Each row has a hidden trait or not; one of two labels after the row says which. A new part has a new trait and new labels.
In the rows, 100 means zero.
98 103 88 90 102 100 100 86 78 100 105 102 90 125 107 93 101 108 102 109 81 -> <78>
96 105 72 88 99 103 101 93 73 99 104 98 95 117 111 101 99 111 105 135 90 -> <72>
85 97 140 105 92 111 102 139 138 99 89 96 119 43 63 104 86 93 95 102 136 -> <72>
93 100 129 97 102 95 101 95 96 99 97 100 98 114 84 92 95 97 96 86 104 -> <78>
96 100 98 106 97 107 101 120 121 101 97 100 101 83 93 106 101 105 100 122 110 -> <78>
86 100 109 99 105 94 99 117 61 104 97 108 86 135 80 104 118 97 104 124 96 -> <72>
93 102 92 78 93 107 104 90 67 94 104 88 111 69 115 94 78 103 97 122 108 -> <78>
97 97 124 110 102 95 99 114 115 101 92 102 97 86 84 99 100 87 98 65 110 -> <78>
101 99 117 104 94 103 102 106 126 97 98 96 116 73 92 96 89 96 96 81 110 -> <78>
97 99 82 95 94 108 100 111 119 100 99 97 103 86 98 107 101 112 104 150 106 -> <78>
101 102 87 99 89 118 103 104 147 96 103 87 116 42 105 102 75 113 97 122 116 -> <72>
99 99 102 101 93 109 100 110 142 99 97 98 110 76 91 104 93 100 101 112 112 -> <78>
92 108 65 74 91 112 105 79 74 94 108 89 105 90 120 83 71 122 103 152 95 -> <72>
96 98 105 109 101 97 100 120 97 102 94 105 97 100 84 108 111 88 101 103 106 -> <78>
92 102 97 94 99 107 101 105 86 99 99 98 98 100 95 102 97 105 102 133 100 -> <78>
88 99 136 103 99 113 98 134 127 106 90 107 95 98 63 104 109 104 101 129 110 -> <72>
94 104 65 91 84 128 103 114 150 96 101 89 114 42 82 98 78 125 101 168 116 -> <72>
100 102 123 90 100 98 100 105 131 103 97 102 97 111 87 90 91 106 99 85 94 -> <72>
91 100 129 92 99 104 102 114 131 99 94 98 107 80 76 90 81 100 94 82 114 -> <72>
90 102 108 92 105 100 98 112 76 106 95 108 79 139 78 100 120 107 107 137 87 -> <72>
100 103 82 88 95 118 101 91 102 97 105 94 102 65 111 95 89 116 100 117 97 -> <78>
99 100 109 97 95 109 100 102 120 97 99 92 111 67 97 96 94 100 96 93 112 -> <78>
107 100 95 99 93 106 102 89 135 96 104 91 114 56 114 95 84 100 94 84 109 -> <78>
101 99 110 100 106 90 100 97 84 100 99 103 96 101 99 96 104 87 99 72 96 -> <78>
96 100 104 99 101 100 99 103 93 102 98 103 91 120 93 102 111 99 102 107 96 -> <78>
114 98 114 99 102 99 102 76 125 94 104 93 108 74 117 85 80 92 91 30 94 -> <78>
93 102 94 89 96 110 103 100 73 97 97 95 102 80 102 97 87 104 99 104 103 -> <78>
96 102 85 95 92 108 102 98 101 96 102 93 105 78 106 98 86 108 99 127 104 -> <78>
98 105 76 84 96 108 102 85 87 96 110 95 102 83 114 93 84 110 101 120 94 -> <78>
95 98 146 105 104 94 99 111 108 102 93 104 99 98 76 96 107 86 95 60 106 -> <72>
91 102 73 96 97 107 102 107 70 98 102 95 102 86 105 109 95 103 103 149 105 -> <72>
101 103 67 94 86 122 101 104 157 98 103 92 112 58 108 108 84 124 102 152 110 -> <72>
97 101 129 92 99 101 102 105 107 97 97 95 109 83 89 88 84 100 94 89 104 -> <78>
103 102 106 88 105 90 99 87 81 102 104 104 88 143 100 90 106 104 103 97 81 -> <72>
98 104 85 89 89 117 102 103 136 100 103 94 103 73 104 100 85 125 103 152 103 -> <78>
103 100 102 101 93 114 102 104 152 97 100 93 121 52 99 98 79 105 95 98 117 -> <72>
106 102 77 93 94 109 102 82 110 97 107 94 110 83 121 97 86 112 100 123 95 -> <78>
99 98 113 98 109 87 99 97 73 102 98 108 89 149 89 95 111 96 101 83 87 -> <72>
96 102 82 97 98 100 98 106 82 106 100 103 90 118 99 107 110 108 105 121 95 -> <78>
103 102 82 93 92 112 101 92 122 98 103 91 107 74 114 102 92 110 102 116 94 -> <78>
98 104 70 87 92 116 102 94 103 98 106 92 104 76 115 101 81 117 103 163 101 -> <72>
101 105 69 87 89 120 104 86 129 93 106 86 118 52 124 97 74 120 99 154 109 -> <72>
98 106 91 71 96 107 105 72 90 94 110 88 102 95 117 74 71 116 98 92 86 -> <78>
96 100 91 104 94 110 102 110 128 97 99 93 112 54 97 104 89 102 98 121 113 -> <78>
101 104 90 87 93 109 103 82 103 94 109 91 107 78 119 90 75 110 100 129 97 -> <78>
98 103 73 81 103 95 99 89 58 101 106 102 84 157 111 101 108 110 106 132 78 -> <72>
95 103 100 90 105 98 100 94 63 102 103 103 86 126 100 101 110 104 103 109 88 -> <72>
102 102 88 93 97 100 101 89 91 98 105 99 102 97 111 98 90 109 102 110 96 -> <78>
97 98 56 119 95 116 98 132 134 104 95 102 108 64 90 128 116 105 107 174 116 -> <72>
93 102 94 98 98 104 100 114 82 102 98 102 95 107 91 106 104 107 106 146 102 -> <78>
95 102 105 93 100 102 101 103 89 100 101 100 93 109 96 98 97 106 101 111 96 -> <78>
93 103 101 88 102 98 100 97 76 101 99 103 90 120 95 96 95 106 103 116 93 -> <78>
94 101 104 94 99 103 99 110 104 102 97 103 93 107 83 105 106 114 104 129 98 -> <78>
103 103 85 91 90 117 105 92 147 93 105 84 121 46 113 94 65 112 92 112 114 -> <72>
99 103 62 95 101 103 99 95 70 102 104 101 90 125 115 106 104 107 106 138 93 -> <72>
101 103 68 88 97 105 101 86 89 99 107 97 96 104 116 95 103 102 104 129 91 -> <78>
101 100 128 96 93 109 103 105 151 96 98 92 120 42 89 89 79 102 92 86 115 -> <72>
96 103 95 91 96 106 101 103 100 99 101 97 98 101 99 100 98 110 103 131 96 -> <78>
100 103 67 91 94 109 101 95 134 99 101 94 105 77 102 96 89 113 100 116 103 -> <78>
107 103 62 99 92 119 103 88 131 95 106 89 115 64 121 105 82 115 101 127 103 -> <72>
